Here is a tiny trained network, its code and every weight. The questions are about switching its units off for an input and a class, where a switched-off unit gives its printed mean instead of its output.

import numpy as np


def w(rows, s, z=0):
    codes = np.array(rows[::2]) - 128.0
    scale = np.full(codes.shape[1], s)
    scale[-1] = z or s
    return codes * scale


def norm(h):
    return h / np.sqrt((h * h).mean(-1, keepdims=True) + 1e-5)


def f(y):
    return y / 2 * (1 + np.tanh(0.7978845608 * (y + 0.044715 * y**3)))


def log_softmax(a):
    a = a - a.max(-1, keepdims=True)
    return a - np.log(np.exp(a).sum(-1, keepdims=True))


def net(x, mask):
    res = np.array(x, float).reshape(1, 7) / 4 @ E
    u = 0
    for l in range(3):
        y = f(norm(res) @ A[l][:, :-1].T + A[l][:, -1])
        res = res + np.where(mask[u : u + 8], y, B[l][:, -1]) @ B[l][:, :-1]
        u += 8
    return log_softmax(norm(res)[-1] @ U[:, :-1].T + U[:, -1])


A, B = {}, {}
E = w([
[103,215,171,135,61,211,44,129,129],'x0',
[147,52,64,137,213,141,100,107,145],'x1',
[70,26,179,156,65,196,108,173,113],'x2',
[99,192,180,36,200,148,93,254,187],'x3',
[94,61,65,39,56,162,208,60,83],'x4',
[163,128,124,188,89,204,237,128,207],'x5',
[131,121,95,212,85,191,71,203,184],'x6',
],0.0076)
A[0] = w([
[69,88,78,103,145,140,104,123,57,45],'L0N1',
[138,146,125,159,91,138,106,115,130,103],'L0N2',
[177,158,103,116,96,152,155,104,128,2],'L0N3',
[124,147,177,5,177,89,143,107,134,109],'L0N4',
[116,184,150,126,59,187,135,110,107,98],'L0N5',
[147,141,175,101,117,79,107,140,100,112],'L0N6',
[123,134,67,103,149,170,58,130,145,63],'L0N7',
[153,88,112,86,82,152,159,112,141,44],'L0N8',
],0.012,0.0045)
B[0] = w([
[185,137,100,81,161,94,75,109,130,176],'L0N1',
[116,184,163,46,153,123,89,105,145,156],'L0N2',
[162,171,119,151,107,142,140,178,146,143],'L0N3',
[182,140,130,34,249,153,134,79,160,254],'L0N4',
[174,79,128,128,67,135,143,54,255,203],'L0N5',
[128,96,179,193,165,120,106,56,151,161],'L0N6',
[62,139,180,137,184,137,122,79,226,160],'L0N7',
[106,218,78,144,140,126,30,185,114,169],'L0N8',
],0.0089,0.0068)
A[1] = w([
[129,154,105,215,171,153,71,123,183,142],'L1N1',
[94,197,138,227,112,2,192,146,145,148],'L1N2',
[140,132,63,133,127,60,245,146,116,102],'L1N3',
[80,105,136,67,102,101,72,61,59,155],'L1N4',
[50,144,181,123,3,198,150,135,156,92],'L1N5',
[76,161,188,25,191,120,173,139,111,141],'L1N6',
[143,97,75,129,94,131,231,80,75,4],'L1N7',
[148,30,68,161,193,221,130,251,157,126],'L1N8',
],0.0088,0.0036)
B[1] = w([
[56,165,181,93,150,141,188,120,70,227],'L1N1',
[154,191,157,122,209,41,88,86,154,179],'L1N2',
[116,154,2,215,69,121,82,142,149,186],'L1N3',
[137,91,120,4,164,86,125,203,151,193],'L1N4',
[134,185,110,91,71,202,73,96,203,238],'L1N5',
[213,93,146,153,234,91,103,138,129,254],'L1N6',
[105,147,104,143,133,113,79,143,148,168],'L1N7',
[135,50,176,88,64,166,179,114,164,240],'L1N8',
],0.0098,0.0055)
A[2] = w([
[119,141,234,162,168,140,44,254,123,191],'L2N1',
[104,171,150,82,209,140,99,75,58,199],'L2N2',
[228,75,91,163,116,174,81,92,197,96],'L2N3',
[245,184,112,72,130,75,128,125,85,157],'L2N4',
[179,196,185,180,192,144,102,153,55,8],'L2N5',
[95,46,122,166,230,89,197,127,160,121],'L2N6',
[58,120,205,127,171,77,145,158,121,196],'L2N7',
[92,35,51,38,123,121,3,100,51,130],'L2N8',
],0.0084,0.0017)
B[2] = w([
[15,200,66,174,50,129,104,113,13,195],'L2N1',
[190,193,203,162,168,98,112,207,181,254],'L2N2',
[38,152,129,20,126,122,130,162,83,241],'L2N3',
[128,19,172,115,142,221,140,148,119,241],'L2N4',
[64,54,248,181,159,43,144,216,55,172],'L2N5',
[118,171,124,63,72,157,152,92,145,245],'L2N6',
[105,160,134,138,102,144,58,138,167,187],'L2N7',
[163,171,157,109,71,2,224,134,77,231],'L2N8',
],0.0099,0.0056)
U = w([
[104,7,192,172,82,221,172,144,104,30],'0',
[141,77,89,81,27,50,185,124,85,116],'1',
[205,128,174,74,211,82,152,96,145,253],'2',
[129,94,22,179,145,154,120,118,127,12],'3',
[173,170,43,229,114,65,106,88,98,25],'4',
[80,169,132,111,28,223,95,96,192,203],'5',
[81,188,205,187,155,84,73,171,65,118],'6',
],0.016,0.0045)

Each question gives the input, the list of numbers given to net, and the class t.
The units are the neurons (one row each of A and B). Each row of codes is followed by its name. A weight is (code - 128) times the scale printed after its matrix; where a second scale follows, it is the last column's (A, B and U).
mask holds one flag per neuron, layer by layer. A switched-off neuron (its flag False) gives its mean, the last column of its row in B, instead of its output. The means were averaged over made-up inputs and are rounded, as every weight is.
A unit's drop is (log p(t) with every unit on - log p(t) with that unit switched off) / (log p(t) with every unit on - log p(t) with every unit switched off).
The circuit of an input: a set's keep is (log p(t) with only the set's units on - log p(t) with every unit switched off) / (log p(t) with every unit on - log p(t) with every unit switched off). Starting from the 12 units with the biggest drops (on a tie, the unit counted first), units are removed one at a time, each time the one whose removal leaves the highest keep (on an exact tie, the one counted first), for as long as the keep stays at least 0.8.
circuit, biggest first: the units of the circuit, biggest drop first
top k neurons: the k neurons with the biggest drops, biggest first
top k neurons in layer l: the k neurons of layer l with the biggest drops, biggest first
drop when u is switched off: that unit's drop, to one decimal
input [0,7,-8,4,-1,8,2], class 5: top 2 neurons in layer 1 => [L1N8, L1N6]
input [-4,-1,2,4,-2,3,7], class 0: circuit, biggest first => [L1N8]
input [-6,-7,2,-8,-8,0,-5], class 6: top 3 neurons => [L1N2, L0N4, L0N5]
input [-4,-6,-6,2,6,4,4], class 4: circuit, biggest first => [L1N3, L1N8]
input [6,-7,-3,7,-5,3,-2], class 6: circuit, biggest first => [L2N1, L2N5]
input [-2,-1,-8,-1,-5,6,5], class 6: circuit, biggest first => [L0N4, L0N5, L1N1]
input [-7,0,1,-7,6,7,8], class 5: top 3 neurons in layer 2 => [L2N8, L2N3, L2N5]
input [-8,8,5,-8,4,6,7], class 1: circuit, biggest first => [L2N4, L2N3]
input [-6,-8,-8,7,-5,-1,3], class 6: top 2 neurons => [L2N1, L2N5]
input [0,3,-6,-3,-1,0,2], class 6: top 2 neurons in layer 0 => [L0N4, L0N5]
input [-7,-7,-7,1,-1,-4,7], class 6: top 3 neurons => [L0N5, L2N5, L1N8]
input [8,-8,3,-1,-7,-7,6], class 5: top 4 neurons => [L0N5, L1N5, L1N6, L0N4]
input [2,3,-4,2,-4,5,5], class 6: top 3 neurons => [L1N1, L0N5, L1N5]
input [3,-8,2,-8,5,2,-7], class 5: top 2 neurons => [L1N5, L0N5]
input [0,7,3,-4,0,-2,1], class 1: circuit, biggest first => [L2N8]
input [-6,4,7,-4,-4,1,0], class 0: top 2 neurons in layer 1 => [L1N8, L1N4]
input [3,-8,2,3,7,-5,1], class 2: top 2 neurons => [L0N4, L1N4]
input [-8,-8,1,-5,-4,6,4], class 4: top 2 neurons => [L1N3, L1N2]
input [-3,7,0,-8,-8,7,2], class 1: top 2 neurons in layer 0 => [L0N7, L0N8]
input [-1,-7,-7,7,-8,0,1], class 6: circuit, biggest first => [L2N1]
input [5,-4,-7,4,-3,3,1], class 6: top 2 neurons in layer 1 => [L1N8, L1N5]
input [-8,-5,-3,2,-1,-6,8], class 6: drop when L1N2 is switched off => 0.2
input [1,0,5,-6,-1,-6,-3], class 1: drop when L1N6 is switched off => 0.1
input [-4,7,2,-3,-4,-3,8], class 0: drop when L0N6 is switched off => 0.1
input [-7,-1,-6,-5,-4,-1,3], class 4: drop when L1N3 is switched off => 0.6
